Below is a small trained network, with its code and all its weights. Each question gives an input and a class and asks what happens when units are switched off, that is, made to give their printed mean instead of their output.

import numpy as np


def w(rows, s, z=0):
    codes = np.array(rows[::2]) - 128.0
    scale = np.full(codes.shape[1], s)
    scale[-1] = z or s
    return codes * scale


def f(y):
    return y / 2 * (1 + np.tanh(0.7978845608 * (y + 0.044715 * y**3)))


def log_softmax(a):
    a = a - a.max(-1, keepdims=True)
    return a - np.log(np.exp(a).sum(-1, keepdims=True))


def net(x, mask):
    res = np.array(x, float).reshape(1, 3) / 4 @ E
    y = f(res @ A[0][:, :-1].T + A[0][:, -1])
    res = res + np.where(mask, y, B[0][:, -1]) @ B[0][:, :-1]
    return log_softmax(res[-1] @ U[:, :-1].T + U[:, -1])


A, B = {}, {}
E = w([
[124,40,130,6,105,139],'x0',
[38,117,57,114,143,49],'x1',
[124,105,127,165,88,210],'x2',
],0.013)
A[0] = w([
[104,28,188,112,99,122,136],'neuron 0',
[56,145,72,64,148,72,159],'neuron 1',
[72,95,29,115,105,109,235],'neuron 2',
[75,182,115,135,159,77,56],'neuron 3',
[132,143,108,181,143,166,180],'neuron 4',
[241,208,107,129,105,147,246],'neuron 5',
[48,142,86,113,135,65,254],'neuron 6',
[135,65,130,58,108,63,3],'neuron 7',
[96,143,129,187,120,180,128],'neuron 8',
[151,101,130,88,82,167,54],'neuron 9',
[119,157,217,125,82,177,63],'neuron 10',
[146,58,110,64,107,139,238],'neuron 11',
[95,133,117,58,169,98,68],'neuron 12',
[126,121,112,160,164,59,32],'neuron 13',
[110,84,162,101,113,174,33],'neuron 14',
[97,93,136,63,170,116,16],'neuron 15',
[154,121,182,199,148,103,247],'neuron 16',
[132,142,90,171,255,41,112],'neuron 17',
[108,137,108,43,150,70,4],'neuron 18',
[132,50,163,66,202,124,235],'neuron 19',
[56,51,73,85,124,141,246],'neuron 20',
[137,38,156,76,201,89,158],'neuron 21',
[125,102,132,90,89,152,105],'neuron 22',
[154,170,146,130,224,60,169],'neuron 23',
],0.0097,0.0035)
B[0] = w([
[148,127,87,31,72,86,192],'neuron 0',
[162,204,115,135,164,100,241],'neuron 1',
[96,172,172,111,194,73,235],'neuron 2',
[214,80,79,180,130,103,181],'neuron 3',
[2,175,132,184,145,158,176],'neuron 4',
[102,140,182,178,203,171,199],'neuron 5',
[105,145,105,135,170,54,244],'neuron 6',
[73,191,89,52,140,207,206],'neuron 7',
[85,150,158,198,152,184,176],'neuron 8',
[183,84,86,86,45,108,165],'neuron 9',
[169,102,161,70,67,140,166],'neuron 10',
[193,168,156,61,75,106,227],'neuron 11',
[149,206,71,111,121,142,187],'neuron 12',
[177,130,72,176,91,122,160],'neuron 13',
[178,87,90,94,35,132,158],'neuron 14',
[105,199,106,90,101,202,181],'neuron 15',
[41,111,176,195,179,161,186],'neuron 16',
[147,52,85,195,149,99,215],'neuron 17',
[91,199,67,139,132,173,197],'neuron 18',
[159,219,169,49,87,70,221],'neuron 19',
[114,167,207,60,102,61,246],'neuron 20',
[142,205,118,55,133,115,214],'neuron 21',
[145,137,116,62,51,131,164],'neuron 22',
[171,55,133,211,130,62,190],'neuron 23',
],0.007,0.012)
U = w([
[46,98,203,196,230,124,254],'0',
[145,126,211,94,103,104,239],'1',
[61,151,162,175,160,254,107],'2',
[121,15,105,107,2,176,27],'3',
[118,75,84,197,158,103,22],'4',
[105,171,116,112,143,158,14],'5',
],0.0083,0.0035)

Each question gives the input, the list of numbers given to net, and the class t.
The units are the neurons (one row each of A and B). Each row of codes is followed by its name. A weight is (code - 128) times the scale printed after its matrix; where a second scale follows, it is the last column's (A, B and U).
mask holds one flag per neuron, in row order. A switched-off neuron (its flag False) gives its mean, the last column of its row in B, instead of its output. The means were averaged over made-up inputs and are rounded, as every weight is.
A unit's drop is (log p(t) with every unit on - log p(t) with that unit switched off) / (log p(t) with every unit on - log p(t) with every unit switched off).
The circuit of an input: a set's keep is (log p(t) with only the set's units on - log p(t) with every unit switched off) / (log p(t) with every unit on - log p(t) with every unit switched off). Starting from the 12 units with the biggest drops (on a tie, the unit counted first), units are removed one at a time, each time the one whose removal leaves the highest keep (on an exact tie, the one counted first), for as long as the keep stays at least 0.8.
units of the circuit, in order: the units of the circuit, biggest drop first
top k neurons: the k neurons with the biggest drops, biggest first
drop when u is switched off: that unit's drop, to one decimal
input [5,1,-7], class 5: units of the circuit, in order -> neuron 18; neuron 7
input [7,4,-3], class 5: units of the circuit, in order -> neuron 7
input [0,6,-5], class 4: units of the circuit, in order -> neuron 17; neuron 3
input [-7,-7,1], class 2: top 2 neurons -> neuron 6; neuron 2
input [-6,-3,2], class 2: top 3 neurons -> neuron 6; neuron 2; neuron 20
input [-6,-1,-5], class 0: top 2 neurons -> neuron 16; neuron 5
input [0,-6,2], class 2: top 2 neurons -> neuron 5; neuron 20
input [-3,-1,-8], class 0: top 3 neurons -> neuron 16; neuron 0; neuron 9
input [5,8,-7], class 5: drop when neuron 18 is switched off -> 0.1
input [-6,5,-2], class 4: drop when neuron 13 is switched off -> 0.1
input [0,-2,-8], class 0: drop when neuron 8 is switched off -> -0.1
